Here is a tiny trained network, its code and every weight. The questions are about switching its units off for an input and a target symbol, where a switched-off unit gives its printed mean instead of its output.

import numpy as np


def w(rows, s, z=0):
    codes = np.array(rows[::2]) - 128.0
    scale = np.full(codes.shape[1], s)
    scale[-1] = z or s
    return codes * scale


def f(y):
    return np.maximum(y, 0)


def softmax(a):
    e = np.exp(a - a.max(-1, keepdims=True))
    return e / e.sum(-1, keepdims=True)


def log_softmax(a):
    a = a - a.max(-1, keepdims=True)
    return a - np.log(np.exp(a).sum(-1, keepdims=True))


def net(x, mask):
    ids = ['αβγδζθμξπστφψ'.index(c) for c in x.split()]
    T = len(ids)
    res = E[ids] + P[:T]
    q, k, v = (res @ M[0].T for M in (Q, K, V))
    z = softmax(np.where(np.tri(T) > 0, q @ k.T / 4**0.5, -1e9)) @ v
    res = res + np.where(mask[0], z, O[0][:, -1]) @ O[0][:, :-1]
    y = f(res @ A[0][:, :-1].T + A[0][:, -1])
    res = res + np.where(mask[1:13], y, B[0][:, -1]) @ B[0][:, :-1]
    return log_softmax(res[-1] @ U[:, :-1].T + U[:, -1])


Q, K, V, O, A, B = {}, {}, {}, {}, {}, {}
E = w([
[77,188,145,128,149],'α',
[127,203,101,126,141],'β',
[128,123,150,92,151],'γ',
[88,217,168,129,161],'δ',
[176,149,137,68,166],'ζ',
[110,202,145,76,174],'θ',
[183,182,82,97,160],'μ',
[237,132,195,121,165],'ξ',
[169,254,155,122,182],'π',
[206,169,231,199,160],'σ',
[116,58,93,211,221],'τ',
[204,211,109,204,162],'φ',
[44,152,216,152,189],'ψ',
],0.021)
P = w([
[113,155,158,109,88],'0',
[125,171,153,111,108],'1',
[133,169,151,123,124],'2',
[130,176,150,129,148],'3',
[137,172,144,140,166],'4',
[139,177,136,148,186],'5',
[147,168,131,152,203],'6',
[160,172,126,161,222],'7',
[144,172,130,157,235],'8',
[141,181,118,160,255],'9',
],0.009)
Q[0] = w([
[126,25,99,74,3],'h1',
[53,113,88,117,119],'h1',
[96,35,77,192,19],'h1',
[173,133,89,148,58],'h1',
],0.014)
K[0] = w([
[139,152,142,127,3],'h1',
[158,100,142,114,79],'h1',
[99,154,132,76,43],'h1',
[117,118,158,151,74],'h1',
],0.021)
V[0] = w([
[115,156,41,186,87],'h1',
[145,211,124,175,138],'h1',
[252,114,132,158,135],'h1',
[144,123,41,41,145],'h1',
],0.013)
O[0] = w([
[91,173,153,253,105,125],'h1',
[98,161,189,117,79,255],'h1',
[232,75,137,168,79,200],'h1',
[149,200,39,147,107,49],'h1',
],0.012,0.015)
A[0] = w([
[111,41,132,67,182,152],'n1',
[69,20,166,149,129,110],'n2',
[156,138,75,222,74,54],'n3',
[71,17,160,127,140,68],'n4',
[62,110,183,147,110,134],'n5',
[133,180,25,104,191,255],'n6',
[155,169,184,150,206,141],'n7',
[66,206,112,163,148,131],'n8',
[121,67,187,35,33,119],'n9',
[89,219,91,153,142,167],'n10',
[156,126,179,136,109,127],'n11',
[88,139,99,2,190,103],'n12',
],0.0095,0.0086)
B[0] = w([
[184,108,74,148,151,199],'n1',
[191,107,119,96,92,177],'n2',
[143,153,144,68,164,176],'n3',
[158,167,163,115,57,172],'n4',
[191,96,75,122,170,214],'n5',
[78,99,152,108,2,157],'n6',
[49,95,103,95,67,250],'n7',
[124,137,55,158,183,159],'n8',
[129,189,133,155,145,234],'n9',
[189,181,78,154,132,155],'n10',
[82,127,80,107,196,237],'n11',
[40,87,133,192,127,211],'n12',
],0.0086,0.017)
U = w([
[96,128,97,189,185,65],'α',
[110,139,83,195,132,153],'β',
[89,92,117,149,89,129],'γ',
[88,154,137,148,193,6],'δ',
[92,86,125,98,16,84],'ζ',
[63,139,126,122,67,38],'θ',
[108,138,90,132,60,175],'μ',
[138,112,88,93,171,196],'ξ',
[82,186,154,34,130,35],'π',
[117,118,178,46,119,78],'σ',
[129,46,92,247,93,162],'τ',
[90,139,251,254,90,190],'φ',
[57,68,184,96,163,170],'ψ',
],0.0064,0.0023)

Each question gives the input, a string of symbols that net reads in full, and the target symbol t.
The units are the heads (4 rows each of Q, K, V and O) and the neurons (one row each of A and B). Each row of codes is followed by its name. A weight is (code - 128) times the scale printed after its matrix; where a second scale follows, it is the last column's (O, A, B and U).
mask holds one flag per unit, heads first, then neurons. A switched-off unit (its flag False) gives its mean, the last column of its rows in O or B, instead of its output. The means were averaged over made-up inputs and are rounded, as every weight is.
A unit's drop is (log p(t) with every unit on - log p(t) with that unit switched off) / (log p(t) with every unit on - log p(t) with every unit switched off).
The circuit of an input: a set's keep is (log p(t) with only the set's units on - log p(t) with every unit switched off) / (log p(t) with every unit on - log p(t) with every unit switched off). Starting from the 12 units with the biggest drops (on a tie, the unit counted first), units are removed one at a time, each time the one whose removal leaves the highest keep (on an exact tie, the one counted first), for as long as the keep stays at least 0.8.
units of the circuit, in order: the units of the circuit, biggest drop first
top k neurons: the k neurons with the biggest drops, biggest first
drop when u is switched off: that unit's drop, to one decimal
input μ ξ ξ α, target ξ: units of the circuit, in order -> [h1 n7]
input σ α γ, target σ: top 3 neurons -> [n4 n2 n8]
input α φ σ ψ β ζ, target ψ: units of the circuit, in order -> [h1 n12]
input ζ θ ψ α φ φ σ β, target φ: top neuron -> [n9]
input φ α ξ μ ξ, target ξ: units of the circuit, in order -> [h1 n11]
input β ψ γ, target ψ: top 2 neurons -> [n12 n10]
input ψ μ ζ δ ξ φ π θ α σ, target σ: units of the circuit, in order -> [h1 n12]
input α γ α ζ α, target ζ: units of the circuit, in order -> [h1 n6]
input μ σ θ, target σ: top 2 neurons -> [n4 n2]
input β ζ μ, target μ: top 2 neurons -> [n6 n10]
input μ β ξ ζ, target ξ: top 2 neurons -> [n1 n7]
input δ β φ α β φ π φ μ, target φ: drop when n1 is switched off -> 0.1
input γ π φ ξ, target φ: drop when h1 is switched off -> 1.1
input φ φ δ, target φ: drop when h1 is switched off -> 1.3
input α φ μ β β, target φ: top neuron -> [n1]
